Below is a small trained network, with its code and all its weights. Each question gives an input and a class and asks what happens when units are switched off, that is, made to give their printed mean instead of their output.

import numpy as np


def w(rows, s, z=0):
    codes = np.array(rows[::2]) - 128.0
    scale = np.full(codes.shape[1], s)
    scale[-1] = z or s
    return codes * scale


def norm(h):
    return h / np.sqrt((h * h).mean(-1, keepdims=True) + 1e-5)


def f(y):
    return np.maximum(y, 0)


def log_softmax(a):
    a = a - a.max(-1, keepdims=True)
    return a - np.log(np.exp(a).sum(-1, keepdims=True))


def net(x, mask):
    res = np.array(x, float).reshape(1, 6) / 4 @ E
    u = 0
    for l in range(2):
        y = f(norm(res) @ A[l][:, :-1].T + A[l][:, -1])
        res = res + np.where(mask[u : u + 4], y, B[l][:, -1]) @ B[l][:, :-1]
        u += 4
    return log_softmax(norm(res)[-1] @ U[:, :-1].T + U[:, -1])


A, B = {}, {}
E = w([
[139,166,98,2,136,70,24,64],'x0',
[150,134,206,78,159,204,100,116],'x1',
[133,124,128,131,126,130,124,136],'x2',
[131,130,129,128,126,130,127,124],'x3',
[167,26,76,148,160,188,139,85],'x4',
[136,132,125,132,130,131,125,128],'x5',
],0.0071)
A[0] = w([
[135,177,148,74,98,21,15,163,97],'0.n0',
[87,237,245,229,134,101,192,240,139],'0.n1',
[128,163,245,121,181,222,76,107,174],'0.n2',
[30,180,254,117,148,131,216,174,1],'0.n3',
],0.0044,0.004)
B[0] = w([
[49,195,137,177,96,128,94,42,234],'0.n0',
[255,90,103,85,34,145,182,174,254],'0.n1',
[132,139,211,107,211,166,99,149,239],'0.n2',
[193,123,80,97,172,213,116,169,171],'0.n3',
],0.0067,0.0049)
A[1] = w([
[124,6,38,35,215,104,47,49,52],'1.n0',
[72,122,74,233,53,5,164,112,1],'1.n1',
[126,93,8,144,18,91,133,96,245],'1.n2',
[85,1,102,235,219,190,179,138,81],'1.n3',
],0.0068,0.004)
B[1] = w([
[209,146,159,164,60,175,226,254,223],'1.n0',
[175,163,184,111,173,232,76,131,190],'1.n1',
[77,79,55,152,103,44,144,152,254],'1.n2',
[71,139,141,110,203,103,91,8,222],'1.n3',
],0.0098,0.0071)
U = w([
[165,48,30,206,28,27,228,223,229],'0',
[247,115,217,58,119,220,189,208,253],'1',
[45,208,31,119,42,11,16,104,46],'2',
[138,236,223,2,163,100,14,71,39],'3',
[47,9,22,211,221,53,229,25,38],'4',
[112,21,237,156,246,213,148,22,53],'5',
],0.009,0.0038)

Each question gives the input, the list of numbers given to net, and the class t.
The units are the neurons (one row each of A and B). Each row of codes is followed by its name. A weight is (code - 128) times the scale printed after its matrix; where a second scale follows, it is the last column's (A, B and U).
mask holds one flag per neuron, layer by layer. A switched-off neuron (its flag False) gives its mean, the last column of its row in B, instead of its output. The means were averaged over made-up inputs and are rounded, as every weight is.
A unit's drop is (log p(t) with every unit on - log p(t) with that unit switched off) / (log p(t) with every unit on - log p(t) with every unit switched off).
The circuit of an input: a set's keep is (log p(t) with only the set's units on - log p(t) with every unit switched off) / (log p(t) with every unit on - log p(t) with every unit switched off). Starting from all 8 units, units are removed one at a time, each time the one whose removal leaves the highest keep (on an exact tie, the one counted first), for as long as the keep stays at least 0.8.
units of the circuit, in order: the units of the circuit, biggest drop first
unit that matters most: the unit with the biggest drop
top k neurons: the k neurons with the biggest drops, biggest first
top k neurons in layer l: the k neurons of layer l with the biggest drops, biggest first
drop of u: that unit's drop, to one decimal
input [-1,-1,2,3,4,6], class 4: top 2 neurons -> 1.n3, 0.n2
input [-6,2,4,-3,2,-1], class 5: units of the circuit, in order -> 1.n3
input [6,-5,-4,6,5,-7], class 0: units of the circuit, in order -> 1.n0, 1.n2
input [-4,5,-1,-7,1,2], class 5: top 3 neurons -> 1.n0, 1.n3, 1.n1
input [3,1,-7,-1,1,-1], class 1: top 3 neurons -> 1.n2, 1.n0, 1.n3
input [-2,8,-4,-2,3,-7], class 5: top 2 neurons -> 1.n0, 0.n1
input [6,0,3,-7,0,-7], class 2: top 2 neurons -> 0.n0, 0.n1
input [-5,-5,7,1,2,0], class 4: top 2 neurons -> 1.n3, 1.n0
input [1,-4,-1,-6,0,6], class 2: top 2 neurons -> 1.n2, 1.n0
input [7,-8,3,-7,7,-8], class 0: top 2 neurons in layer 1 -> 1.n0, 1.n2
input [7,0,-6,-8,-5,4], class 2: top 4 neurons -> 0.n0, 1.n1, 0.n2, 1.n3
input [-4,0,-4,2,6,1], class 4: top 2 neurons -> 0.n2, 1.n1
input [8,2,-5,3,3,-4], class 1: top 2 neurons in layer 1 -> 1.n0, 1.n2
input [-5,3,8,-6,5,4], class 5: unit that matters most -> 1.n2
input [1,-6,-6,-5,-1,6], class 2: top 4 neurons -> 1.n2, 1.n0, 1.n1, 0.n1
input [8,0,-1,4,-2,4], class 2: top 2 neurons in layer 1 -> 1.n1, 1.n3
input [-4,-4,6,-4,3,-6], class 4: top 2 neurons in layer 1 -> 1.n3, 1.n2
input [3,0,-1,-6,-2,-8], class 2: top 2 neurons in layer 1 -> 1.n3, 1.n1
input [-4,6,0,-4,1,6], class 5: top 2 neurons in layer 1 -> 1.n0, 1.n3
input [4,-5,-6,-8,7,-7], class 0: top 2 neurons -> 1.n0, 1.n2
input [-6,-5,-6,-1,2,-4], class 4: top neuron in layer 1 -> 1.n3
input [6,-8,7,6,3,-1], class 0: top 2 neurons in layer 1 -> 1.n0, 1.n2
input [8,-8,-4,8,1,4], class 0: top 3 neurons in layer 1 -> 1.n0, 1.n3, 1.n2
input [-6,-5,-5,-3,5,6], class 4: top 2 neurons in layer 1 -> 1.n3, 1.n2
input [5,-5,-3,8,3,7], class 0: top 2 neurons -> 1.n0, 1.n2
input [6,5,-2,-7,7,-2], class 1: drop of 1.n0 -> 0.3
input [-6,-7,3,4,2,1], class 4: drop of 1.n0 -> 0.2
input [7,5,-6,-8,5,7], class 1: unit that matters most -> 1.n0
